Look-ups in named tables: a row name and a column name give one cell, copied from the table.

gozada
|  | mit | gedofi | mig | zurikov | visise | sulud |
|---|---|---|---|---|---|---|
| vudegat | 9.73 | -5.14 | 98.85 | 46.15 | 42.41 | 15.61 |
| bemadi | 26.54 | 69.34 | -16.75 | -8.59 | -14.50 | 10.75 |
| gige | 3.94 | -46.10 | 45.34 | 42.01 | 49.64 | 22.37 |
| zunol | 14.94 | 16.82 | 56.19 | 27.51 | 23.87 | 14.47 |
| dizolad | 13.63 | -2.21 | -15.45 | 11.90 | 17.62 | 19.25 |
| katifi | 10.27 | -20.25 | -11.29 | 18.18 | 26.50 | 21.26 |
| vep | 3.64 | -57.66 | -14.85 | 27.65 | 42.42 | 25.86 |
| vemozof | 20.21 | 42.86 | 36.52 | 14.44 | 8.24 | 12.05 |

dizolad, mit => 13.63
zunol, sulud => 14.47
dizolad, sulud => 19.25
zunol, zurikov => 27.51
vep, mig => -14.85
gige, zurikov => 42.01
bemadi, mig => -16.75
dizolad, zurikov => 11.90
vep, zurikov => 27.65
gige, visise => 49.64
vemozof, mit => 20.21

Table nitu
         fefiza  gadiv  minede  pusopup  goteni
giku        108    108     120      102     124
bik         114    111     112      113     123
sumoki       97     58      55      186     104
fasinot      74     91      64       81      27
ded         208    103     136      119     106
vodi        124    121     109      121     105
mupu         87    174     162       71      80

What is the minede of sumoki in nitu?
55
What is the goteni of fasinot in nitu?
27
What is the fefiza of giku in nitu?
108
What is the gadiv of sumoki in nitu?
58
What is the gadiv of mupu in nitu?
174
What is the minede of giku in nitu?
120
What is the minede of bik in nitu?
112
What is the goteni of bik in nitu?
123
What is the goteni of sumoki in nitu?
104
What is the minede of ded in nitu?
136
What is the fefiza of vodi in nitu?
124
What is the gadiv of bik in nitu?
111
What is the goteni of giku in nitu?
124
What is the pusopup of bik in nitu?
113
What is the pusopup of vodi in nitu?
121
What is the gadiv of ded in nitu?
103
What is the minede of mupu in nitu?
162
What is the pusopup of fasinot in nitu?
81
What is the minede of fasinot in nitu?
64
What is the gadiv of vodi in nitu?
121

lefor:
|  | vinupe | siz | bofunip | nevuzi | mizonud | fel | batuko |
|---|---|---|---|---|---|---|---|
| kav | 0.6 | 0.9 | 2.2 | -1.4 | 1.0 | 1.7 | 0.6 |
| bep | -3.5 | 3.5 | 3.7 | -7.7 | -0.2 | -3.6 | -2.5 |
| nofevif | 0.4 | 2.2 | -0.2 | 2.4 | 0.9 | 2.1 | 0.8 |
| mal | 3.5 | 1.0 | 0.7 | 3.4 | 1.2 | 1.8 | 3.2 |
| mugu | 2.7 | 0.2 | -1.1 | 6.2 | 1.5 | 1.2 | 2.4 |

What is the batuko of mugu in lefor?
2.4
What is the mizonud of kav in lefor?
1.0
What is the nevuzi of nofevif in lefor?
2.4
What is the vinupe of bep in lefor?
-3.5
What is the mizonud of mugu in lefor?
1.5
What is the nevuzi of mal in lefor?
3.4
What is the fel of mugu in lefor?
1.2
What is the batuko of nofevif in lefor?
0.8
What is the mizonud of nofevif in lefor?
0.9
What is the batuko of bep in lefor?
-2.5
Which row has the largest batuko? mal

